[[130 101]
 [129 131]
 [125 115]
 [149 105]]
->
[[130]
 [129]
 [125]
 [149]]

[[112 127 128 122 124 131 138 125]
 [112 114 136 116 119 118 148 120]
 [135 124 120 140 140 110 124 137]
 [134 118 140 106 106 127 126 110]
 [129 124 129 116 119 130 145 118]
 [128 120 125 135 141 114 128 138]]
->
[[112 128 124 138]
 [112 136 119 148]
 [135 120 140 124]
 [134 140 106 126]
 [129 129 119 145]
 [128 125 141 128]]

[[121 141 116 146 143 139 123 137 120 125 136 137]
 [138 140 117 138 131 143 122 155 127 130 138 142]
 [133 143 126 121 130 114 130 141 127 123 133 141]
 [119 143 121 133 142 130 126 133 126 127 154 124]
 [134 121 148 118 111 119 125 140 136 138 116 129]]
->
[[121 116 143 123 120 136]
 [138 117 131 122 127 138]
 [133 126 130 130 127 133]
 [119 121 142 126 126 154]
 [134 148 111 125 136 116]]

[[123 127 128 125 130 122]
 [121 120 123 116 137 109]
 [121 128 130 127 129 122]
 [120 129 132 128 128 123]
 [156 129 119 134 124 152]
 [109 126 133 122 132 109]
 [142 129 124 131 125 140]
 [120 121 124 116 136 109]
 [126 134 135 136 123 135]
 [130 126 126 126 129 127]
 [145 124 118 125 130 134]]
->
[[123 128 130]
 [121 123 137]
 [121 130 129]
 [120 132 128]
 [156 119 124]
 [109 133 132]
 [142 124 125]
 [120 124 136]
 [126 135 123]
 [130 126 129]
 [145 118 130]]

[[130 128 121 128 126 124 129 133 133 120 130]
 [133 128 122 132 127 121 134 134 134 118 132]
 [134 123 131 149 140 126 140 127 129 123 126]
 [129 126 134 138 135 130 133 124 125 131 126]]
->
[[130 121 126 129 133 130]
 [133 122 127 134 134 132]
 [134 131 140 140 129 126]
 [129 134 135 133 125 126]]

[[101 113 113 128 120  99 140]
 [112 111 125 131 121 113 128]
 [138 132 125 127 135 135 119]]
->
[[101 113 120 140]
 [112 125 121 128]
 [138 125 135 119]]
---
[[124 124 106 142 125 128 145 145 122]
 [126 125 131 123 122 128 122 144 125]
 [124 116 115 138 126 128 135 152 123]
 [129 119 144 113 126 128 105 130 129]
 [126 117 132 126 124 128 120 149 125]]
->
[[125 149 120 128 124 126 132 117 126]
 [129 130 105 128 126 113 144 119 129]
 [123 152 135 128 126 138 115 116 124]
 [125 144 122 128 122 123 131 125 126]
 [122 145 145 128 125 142 106 124 124]]

[[124 117 116 128 117 122 129 139 126 122 129 130]
 [129 140 112 127 115 124 123 117 140 118 107 103]
 [129 123 117 130 121 132 129 134 122 122 128 131]
 [126 141 100 115 120 131 124 117 136 117 100 103]
 [152 128 123 135 133 125 131 152 145 139 138 151]
 [115 116 121 133 120 130 124 139 126 120 135 130]
 [121 143 112 126 114 133 126 112 135 120 106  99]
 [118 141 112 121 115 129 131 112 135 121 106  98]]
->
[[ 98 106 121 135 112 131 129 115 121 112 141 118]
 [ 99 106 120 135 112 126 133 114 126 112 143 121]
 [130 135 120 126 139 124 130 120 133 121 116 115]
 [151 138 139 145 152 131 125 133 135 123 128 152]
 [103 100 117 136 117 124 131 120 115 100 141 126]
 [131 128 122 122 134 129 132 121 130 117 123 129]
 [103 107 118 140 117 123 124 115 127 112 140 129]
 [130 129 122 126 139 129 122 117 128 116 117 124]]

[[126 113 128 152]
 [145 149 139 126]
 [126 124 132 139]]
->
[[139 132 124 126]
 [126 139 149 145]
 [152 128 113 126]]

[[146 154]
 [136 135]
 [118 107]
 [129 140]]
->
[[140 129]
 [107 118]
 [135 136]
 [154 146]]

[[127 115 130 127 114 134 122 116 132]
 [108 124 146 118 128 124 111 140 113]
 [123 129 129 103 139 121 138 115 106]
 [119 113 130 151 124 126 132 113 135]
 [136 131 129 154 122 129 128 115 142]
 [119 128 119 149 118 106 123 149 131]
 [128 139 106 142 118 121 132 118 130]
 [125 136 133 135 128 137 133 120 139]
 [135 138 124 115 125 127 140 123 127]]
->
[[127 123 140 127 125 115 124 138 135]
 [139 120 133 137 128 135 133 136 125]
 [130 118 132 121 118 142 106 139 128]
 [131 149 123 106 118 149 119 128 119]
 [142 115 128 129 122 154 129 131 136]
 [135 113 132 126 124 151 130 113 119]
 [106 115 138 121 139 103 129 129 123]
 [113 140 111 124 128 118 146 124 108]
 [132 116 122 134 114 127 130 115 127]]

[[139 132 119 136 131 124 129 131 134 131 135 134 132]
 [117 128 157 135 135 145 138 141 118 141 121 131 146]]
->
[[146 131 121 141 118 141 138 145 135 135 157 128 117]
 [132 134 135 131 134 131 129 124 131 136 119 132 139]]

[[131 147 150 131 124 132 118 126 141 112 115 121 131]
 [127 149 127 139 132 121 128 136 124 125 143 124 136]
 [118 137 127 134 145 120 142 143 122 122 136 117 140]]
->
[[140 117 136 122 122 143 142 120 145 134 127 137 118]
 [136 124 143 125 124 136 128 121 132 139 127 149 127]
 [131 121 115 112 141 126 118 132 124 131 150 147 131]]

[[130 147 119 121]
 [133 130 112 144]
 [126 119 134 129]
 [106 124 137 139]
 [111 113 113 135]
 [140 135 130 138]
 [130 117 119 143]]
->
[[143 119 117 130]
 [138 130 135 140]
 [135 113 113 111]
 [139 137 124 106]
 [129 134 119 126]
 [144 112 130 133]
 [121 119 147 130]]

[[121 142 132 141 144 131 100 108 130 118]
 [122 148 130 144 142 136 100 110 131 118]]
->
[[118 131 110 100 136 142 144 130 148 122]
 [118 130 108 100 131 144 141 132 142 121]]
